Below are the code and all the weights of a small trained network. Each question names an input and a target symbol and asks about switching units off, where a switched-off unit gives its printed mean instead of its output.

import numpy as np


def w(rows, s, z=0):
    codes = np.array(rows[::2]) - 128.0
    scale = np.full(codes.shape[1], s)
    scale[-1] = z or s
    return codes * scale


def f(y):
    return np.maximum(y, 0)


def softmax(a):
    e = np.exp(a - a.max(-1, keepdims=True))
    return e / e.sum(-1, keepdims=True)


def log_softmax(a):
    a = a - a.max(-1, keepdims=True)
    return a - np.log(np.exp(a).sum(-1, keepdims=True))


def net(x, mask):
    ids = ['βζθλμξτψω'.index(c) for c in x.split()]
    T = len(ids)
    res = E[ids] + P[:T]
    r = res
    for j in range(3):
        rows = slice(3 * j, 3 * j + 3)
        q, k, v = (r @ M[0][rows].T for M in (Q, K, V))
        z = softmax(np.where(np.tri(T) > 0, q @ k.T / 3**0.5, -1e9)) @ v
        o = O[0][rows]
        res = res + np.where(mask[j], z, o[:, -1]) @ o[:, :-1]
    y = f(res @ A[0][:, :-1].T + A[0][:, -1])
    res = res + np.where(mask[3:7], y, B[0][:, -1]) @ B[0][:, :-1]
    return log_softmax(res[-1] @ U[:, :-1].T + U[:, -1])


Q, K, V, O, A, B = {}, {}, {}, {}, {}, {}
E = w([
[251,118,218,152],'β',
[148,106,104,241],'ζ',
[198,130,97,58],'θ',
[254,187,157,199],'λ',
[171,75,149,105],'μ',
[124,131,129,111],'ξ',
[193,201,251,64],'τ',
[143,165,244,13],'ψ',
[182,121,88,172],'ω',
],0.013)
P = w([
[96,130,153,165],'0',
[162,105,87,91],'1',
[103,195,151,146],'2',
[165,104,85,82],'3',
[93,77,191,175],'4',
[171,112,80,98],'5',
[96,250,156,178],'6',
[152,112,93,109],'7',
[67,35,218,185],'8',
],0.023)
Q[0] = w([
[177,97,148,151],'head 1',
[192,253,126,132],'head 1',
[97,132,42,91],'head 1',
[149,145,154,160],'head 2',
[194,83,110,100],'head 2',
[110,16,178,145],'head 2',
[115,150,95,145],'head 3',
[165,202,146,127],'head 3',
[117,167,134,114],'head 3',
],0.017)
K[0] = w([
[110,232,101,169],'head 1',
[84,72,173,143],'head 1',
[163,92,107,99],'head 1',
[49,131,144,170],'head 2',
[132,132,20,74],'head 2',
[127,252,89,116],'head 2',
[77,196,31,136],'head 3',
[141,198,101,161],'head 3',
[136,172,110,97],'head 3',
],0.014)
V[0] = w([
[79,157,122,116],'head 1',
[94,151,94,174],'head 1',
[102,142,92,96],'head 1',
[248,134,148,173],'head 2',
[163,198,174,83],'head 2',
[131,67,174,116],'head 2',
[90,136,122,199],'head 3',
[156,91,156,122],'head 3',
[119,123,165,150],'head 3',
],0.015)
O[0] = w([
[97,168,163,161,117],'head 1',
[179,65,172,216,129],'head 1',
[145,138,78,136,66],'head 1',
[248,75,136,2,255],'head 2',
[110,218,91,34,207],'head 2',
[39,28,138,93,126],'head 2',
[101,157,118,59,155],'head 3',
[35,123,131,147,165],'head 3',
[148,132,133,54,190],'head 3',
],0.0077,0.0091)
A[0] = w([
[99,31,18,137,215],'neuron 1',
[75,197,219,134,209],'neuron 2',
[254,84,38,42,2],'neuron 3',
[14,8,101,28,78],'neuron 4',
],0.0099,0.0048)
B[0] = w([
[144,116,15,67,155],'neuron 1',
[130,86,19,188,177],'neuron 2',
[87,164,165,195,255],'neuron 3',
[2,83,110,101,165],'neuron 4',
],0.009,0.024)
U = w([
[105,98,150,38,98],'β',
[123,34,161,153,140],'ζ',
[175,141,54,76,229],'θ',
[161,160,143,33,149],'λ',
[101,47,97,101,143],'μ',
[52,159,124,242,52],'ξ',
[168,137,41,2,173],'τ',
[57,198,77,140,7],'ψ',
[206,59,64,59,252],'ω',
],0.0074,0.0037)

Each question gives the input, a string of symbols that net reads in full, and the target symbol t.
The units are the heads (3 rows each of Q, K, V and O) and the neurons (one row each of A and B). Each row of codes is followed by its name. A weight is (code - 128) times the scale printed after its matrix; where a second scale follows, it is the last column's (O, A, B and U).
mask holds one flag per unit, heads first, then neurons. A switched-off unit (its flag False) gives its mean, the last column of its rows in O or B, instead of its output. The means were averaged over made-up inputs and are rounded, as every weight is.
A unit's drop is (log p(t) with every unit on - log p(t) with that unit switched off) / (log p(t) with every unit on - log p(t) with every unit switched off).
The circuit of an input: a set's keep is (log p(t) with only the set's units on - log p(t) with every unit switched off) / (log p(t) with every unit on - log p(t) with every unit switched off). Starting from all 7 units, units are removed one at a time, each time the one whose removal leaves the highest keep (on an exact tie, the one counted first), for as long as the keep stays at least 0.8.
circuit, biggest first: the units of the circuit, biggest drop first
most important unit: the unit with the biggest drop
top k neurons: the k neurons with the biggest drops, biggest first
which heads matter: for each layer, one digit per head in row order, 1 if its drop is at least 0.15 and else 0, layers parted by /
input ξ β ζ ζ τ ξ λ, target τ: circuit, biggest first : neuron 3; head 2
input ξ β ξ ζ ζ ξ θ, target ζ: circuit, biggest first : head 2; head 1
input ζ τ τ ψ ξ μ ψ μ ω, target ψ: which heads matter : 010
input β λ μ, target β: top 2 neurons : neuron 2; neuron 4
input λ ω β ω τ β ζ, target τ: circuit, biggest first : neuron 3; head 3
input β τ ξ μ, target μ: most important unit : neuron 4
input μ μ μ ξ λ ξ θ, target λ: circuit, biggest first : head 2; neuron 2; head 3; neuron 3
input ζ ξ ω, target ζ: circuit, biggest first : head 2; head 1; neuron 3
input τ τ τ τ, target λ: top 3 neurons : neuron 2; neuron 3; neuron 1
input ω ψ ψ λ τ, target ψ: which heads matter : 110
input ψ θ ξ θ, target ψ: which heads matter : 100
input ξ ψ ω ψ λ β β β ζ, target β: which heads matter : 011
input ζ ω ξ, target ζ: which heads matter : 110
input τ μ λ, target τ: circuit, biggest first : neuron 3
input μ τ λ λ μ τ ξ, target μ: circuit, biggest first : head 2; neuron 3
input ζ ψ ζ ζ θ ζ λ ω θ, target λ: which heads matter : 010
input μ β ξ μ ζ ξ ξ ξ θ, target ξ: which heads matter : 110
input ξ λ ξ μ θ, target ξ: which heads matter : 111
input ζ β τ ζ ω, target τ: which heads matter : 010
input ξ λ ζ θ ξ ξ τ τ ξ, target τ: which heads matter : 010
input θ ξ λ, target θ: circuit, biggest first : neuron 3; neuron 4
input θ ζ λ, target θ: circuit, biggest first : neuron 3
input μ μ ξ ζ ξ β, target ζ: which heads matter : 010
input ζ ξ ζ, target ζ: which heads matter : 110
input ξ ω λ τ ζ, target λ: circuit, biggest first : head 2; neuron 2
input τ τ β ξ μ ψ, target β: which heads matter : 100
input ξ ξ τ ξ τ, target τ: circuit, biggest first : head 2; neuron 3
input μ τ ζ ω ω ω θ β, target ζ: top 2 neurons : neuron 3; neuron 1
